Small tables with named rows and columns. After each table, cells are looked up by row and column.

nafur:
        devib  kisob  mibube  vadep   kon   val
nup      0.26   0.49    0.28   0.51  0.43  0.60
tefek    0.59   0.34    0.41   0.53  0.36  0.13
safabo   0.42   0.81    0.43   0.29  0.53  0.52
posa     0.47   0.79    0.63   0.43  0.39  0.74
nis      0.18   0.47    0.37   0.45  0.44  0.56
ropu     0.45   0.31    0.21   0.38  0.79  0.39

What is the val of posa in nafur? 0.74
What is the kon of safabo in nafur? 0.53
What is the kisob of safabo in nafur? 0.81
What is the val of nup in nafur? 0.60
What is the mibube of nis in nafur? 0.37
What is the devib of nup in nafur? 0.26
What is the kisob of nup in nafur? 0.49
What is the vadep of nis in nafur? 0.45
What is the mibube of ropu in nafur? 0.21

lun:
         bolase  rir  zuva
tad         601  618   458
fis         443  353   420
pote        659  425   673
ganakas     485  722   416
valat       849  799   496
bik         437  324   304
zum         333  310   444
bib         812  258   583
potir       222  582   297
badalok     191  382   265

What is the rir of potir in lun? 582
What is the bolase of tad in lun? 601
What is the rir of pote in lun? 425
What is the bolase of ganakas in lun? 485
What is the rir of zum in lun? 310
What is the rir of fis in lun? 353
What is the rir of valat in lun? 799
What is the rir of bib in lun? 258
What is the zuva of badalok in lun? 265
What is the bolase of bik in lun? 437
What is the rir of ganakas in lun? 722
What is the zuva of ganakas in lun? 416
What is the bolase of pote in lun? 659
What is the zuva of fis in lun? 420

fabu =
         notomub  sebe  kez  bakobe  rik
piluso       198   235   54     196   71
mitur        223   229  203     242  206
zonus        223   227  145     234  153
galabug      221   202  225     200  233
bip          195   209  187     202  193

What is the kez of bip in fabu?
187
What is the sebe of galabug in fabu?
202
What is the rik of bip in fabu?
193
What is the kez of zonus in fabu?
145
What is the kez of piluso in fabu?
54
What is the notomub of zonus in fabu?
223
What is the sebe of zonus in fabu?
227
What is the rik of mitur in fabu?
206
What is the notomub of mitur in fabu?
223
What is the bakobe of bip in fabu?
202
What is the notomub of galabug in fabu?
221
What is the kez of mitur in fabu?
203
What is the sebe of mitur in fabu?
229
What is the bakobe of piluso in fabu?
196
What is the bakobe of mitur in fabu?
242
What is the sebe of piluso in fabu?
235
What is the bakobe of galabug in fabu?
200

sodup:
columns: leser, sisa, kez
mana: [-20728, 99256, 3354]
zupan: [9888, 38437, 19238]
zupegi: [-7084, 86741, 30688]
bozazu: [-55179, 67014, 53809]

zupan, kez -> 19238
mana, kez -> 3354
zupegi, leser -> -7084
zupegi, sisa -> 86741
bozazu, leser -> -55179
zupegi, kez -> 30688
mana, leser -> -20728
zupan, sisa -> 38437
zupan, leser -> 9888
bozazu, kez -> 53809
mana, sisa -> 99256
Row with the largest leser: zupan

Table zedogat
         dibeg  rapoga  ket
raf        115      58   38
nenuso      69      93   65
lep         64      81   76
feb         73      94   89
lum         43      89   22
sekuvuz     75      99   79
vazadez     93      72   59
nis         75      88   64
zagiz      103      99   91
par         82     102  117
tusa        49     123   97
bam         82      47    8
kag        134     136  195
dem         91      82  122

vazadez, ket: 59
tusa, rapoga: 123
lep, ket: 76
lum, rapoga: 89
lum, ket: 22
kag, dibeg: 134
dem, ket: 122
nenuso, ket: 65
par, ket: 117
raf, rapoga: 58
sekuvuz, ket: 79

mima =
|  | dafonak | kabivi | fakop | duzotu | belazeg | navu | paborer |
|---|---|---|---|---|---|---|---|
| ped | 133 | 68 | 119 | 165 | 184 | 159 | 119 |
| nasunu | 89 | 42 | 62 | 38 | 149 | 137 | 82 |
| zona | 109 | 117 | 139 | 173 | 107 | 129 | 118 |
| tuzas | 132 | 69 | 122 | 167 | 186 | 166 | 121 |
| nito | 51 | 97 | 103 | 44 | 74 | 166 | 88 |
| sukoduz | 46 | 79 | 75 | 4 | 77 | 142 | 75 |
| lepab | 87 | 46 | 58 | 30 | 133 | 116 | 78 |
| mudab | 132 | 62 | 112 | 157 | 191 | 162 | 118 |
| feder | 100 | 62 | 70 | 66 | 125 | 97 | 86 |
| nifab | 138 | 77 | 102 | 156 | 153 | 94 | 110 |

feder, fakop -> 70
nito, navu -> 166
nifab, kabivi -> 77
nasunu, paborer -> 82
ped, belazeg -> 184
nito, paborer -> 88
lepab, kabivi -> 46
ped, paborer -> 119
nifab, navu -> 94
Which row has the largest paborer? tuzas

